cols: Q E A W L R T X K B
D: [141 157 118 118 129 144  98 108  92 145]
G: [141 157 118 113 129 144  98 108  92 132]
H: [135 136  91 140 177  79 158 182 130  94]
M: [141 157 118 118 129 107  98 108  92 132]
U: [136 117 200 113 130 153 113 115 116 121]
J: [157 134  51 151 100 154 104 145 118 169]
P: [ 82 129 122 184 178 112 192 145 112 144]
C: [159 131  82 128 126 190 140 118 117 153]
N: [ 74 148 152 162  79  74  78  76 152 170]
col: [100 178 126]	L
col: [118 118  91 118]	A
miss D: [ 98 157 145 118  92 108 118 129 141]	[144]
miss H: [136  94 177 140  91 182 158  79 130]	[135]

cols: Lud Simad mume Lirok
S: [182  48 118  59]
F: [103 203  68 100]
Z: [177  49 132 129]
col: [100 129]	Lirok
col: [103 177]	Lud
miss Z: [132  49 177]	[129]
miss F: [100  68 103]	[203]

cols: gur tupaf Vir pimid von posad Bug Kibu
faku: [120 114 103 124 110 106 126 148]
kesi: [150 164 177 137 161 143 101 102]
deda: [151 163 199 110 194 135 121 107]
mesab: [109 102  82 153  94 140 112 132]
Sep: [125 114 112 147 118 155 146 118]
Vibig: [ 99 107  78  91  90 103 105 156]
Nis: [148 159 187 122 193 136 105 110]
Gugil: [107 100 140 106 150 101 154 147]
Kazav: [152 163 189 120 180 151 115  99]
col: [154 115]	Bug
miss Gugil: [147 100 106 154 140 150 107]	[101]
col: [194  94 118  90 193 150 180]	von
miss Vibig: [ 78  99 105 156  91 103 107]	[90]
miss Sep: [146 155 118 125 114 112 118]	[147]
col: [110 153]	pimid
col: [148 102 107 132 118]	Kibu

cols: sipos Kekun komaz dotim
kan: [175 131 176  70]
losan: [167 146 104  71]
bas: [134 154 153 182]
los: [140  62 148 100]
somov: [141 173  71 113]
gusif: [161  80  83 146]
Rabu: [135  68 145  85]
tesam: [127 126  74 180]
guko: [116 135 148 200]
muv: [201 130 111 125]
col: [154  62 173  80  68 126 135]	Kekun
col: [146 154  62 173  80]	Kekun
miss gusif: [ 80  83 161]	[146]
col: [167 134 140 141]	sipos
miss kan: [ 70 175 131]	[176]
miss bas: [154 134 182]	[153]

cols: soso figar kos ledav kila
roko: [179  98 103 153  88]
Ref: [169  71 141 207  72]
voto: [169  71 141 138 139]
Rufi: [140 141 121 193  98]
Golep: [172  68 136 131 143]
col: [121 136]	kos
miss Ref: [ 72 169 207 141]	[71]
miss Rufi: [193  98 121 140]	[141]

cols: bav Zor sego bapa Vasa zud
duk: [124  90 125 114 170  95]
linep: [149  54 103  80 102 124]
rivo: [140  45 117 108 159 122]
Lat: [124  90 125 117 170  95]
rete: [113 208 125 172 124 194]
Mavi: [140  98 117 108 159 122]
duz: [134 175 117 157 133  76]
Nuza: [149  90 103 100  94 102]
gazu: [138 166 167 125 121 133]
Burun: [135 116 137 105  95  94]
miss rete: [172 113 208 194 125]	[124]
col: [117 117 103 167 137]	sego
miss Burun: [135 137 105  94 116]	[95]
col: [ 95 124 122  95 194 122  76]	zud
col: [124 113]	bav
miss gazu: [138 167 133 125 121]	[166]

cols: til Fom zire moz
bir: [ 67  97 119 177]
Farit: [ 41  42 137 113]
Kag: [ 64  93 133 128]
luzer: [ 63  64 176 110]
vama: [ 64  93 115 133]
lasi: [ 67  97 166  89]
col: [128 110]	moz
miss bir: [177  67  97]	[119]
miss Farit: [137  41 113]	[42]
miss Farit: [ 42 137  41]	[113]
miss luzer: [ 64 110 176]	[63]
col: [177 113 128]	moz

cols: zek Rer riram sig vof
Mar: [133  64  63 190  65]
Fumif: [ 50 106 154 175 102]
vure: [144 179 130  74 143]
pidus: [193 201  99 157 187]
tusom: [164 204  74 163 105]
nomu: [ 54 164 170 107  58]
nukep: [ 87 212  99  86  62]
miss Mar: [190  64  65 133]	[63]
miss vure: [179  74 130 144]	[143]

cols: sapi Bobad zased vele velum Kikin lome ruv duv
Fuzu: [130 143 158 146 147 179 145  95 106]
Muto: [131  73  97 112  56 165 101 125  92]
Kimez: [139 104 179 108 144 105 107 145 109]
vibu: [126 142 165  74 153 184 148  91 152]
zoru: [112 142  99  81 101 125 104 105 174]
ruli: [116 143  65 155 137 135  99 125 197]
fot: [162 111 135  89  50 142 110 103 133]
div: [118 156 125 129 144 105 122 145  84]
Sataz: [113 140  95  84 108 129 102 109 175]
pidu: [164  69 107 125  85 156 142 114 123]
vuf: [149 127 162  84 131 137 122 133 138]
doter: [142  69 117 124  88 161 141 113 120]
col: [109 152 174 197 133  84 175 123 138 120]	duv
col: [147  56 144 153 101 137  50 144 108  85]	velum
miss Fuzu: [ 95 130 145 147 146 158 179 143]	[106]
miss Fuzu: [147  95 106 130 146 179 158 143]	[145]
miss Kimez: [109 104 108 145 179 107 139 105]	[144]
col: [142 122]	lome
miss doter: [124 117  69 161  88 142 120 113]	[141]

cols: Nufe dufu Nofi bot vudi Navin lamuf papip daser
Pidom: [116 121 139 123 167 137 122 117 139]
pibe: [ 88 204 154 154 110 155 110 144 108]
Lar: [119 106 116 136 170 128 105 118 126]
tafas: [134 122 125 130  78 120 147 115 146]
miss pibe: [110 144 108 155 154  88 110 154]	[204]
col: [117 144 118]	papip
miss Lar: [116 105 118 119 170 128 136 126]	[106]

cols: Gog zudu damuk seru vufo
zofiz: [ 97 122  90 155 129]
nivop: [118  97 127 161 117]
Kub: [110 134 157  54 135]
miss Kub: [135 110 157  54]	[134]
miss zofiz: [ 90 129 155 122]	[97]
col: [118 110]	Gog

cols: rik Doda bonu tib setu finar ded ziten kinud
kamak: [152 122 162 138 145 159  64 107 151]
git: [103 134  94 117 111  97 104 149 105]
sezu: [136 125 139 131 134 137 106 121 135]
lare: [120 129 116 124 122 117 150 135 123]
miss git: [117 149 105 134  94 111  97 103]	[104]
miss git: [ 97 104  94 103 134 111 117 149]	[105]
col: [138 117]	tib
miss lare: [129 124 123 117 116 120 135 150]	[122]

cols: Kapov zator Zumu Tebav mulum mepuf ris kaz fuf
Rigef: [111 104 136 146 117 131 116 101 125]
vid: [103 116  77 147  43 136  62 176 179]
Mel: [115 148 110 119 127 140 144 165 113]
mim: [103 116  77 147  43 132 108 124 135]
fonuk: [122 136 109 128 149 133 155 134 130]
rap: [117  90 140 141 114 154 110 123 133]
col: [113 135 130]	fuf
col: [110  77 109]	Zumu
miss fonuk: [134 128 109 136 122 155 133 149]	[130]

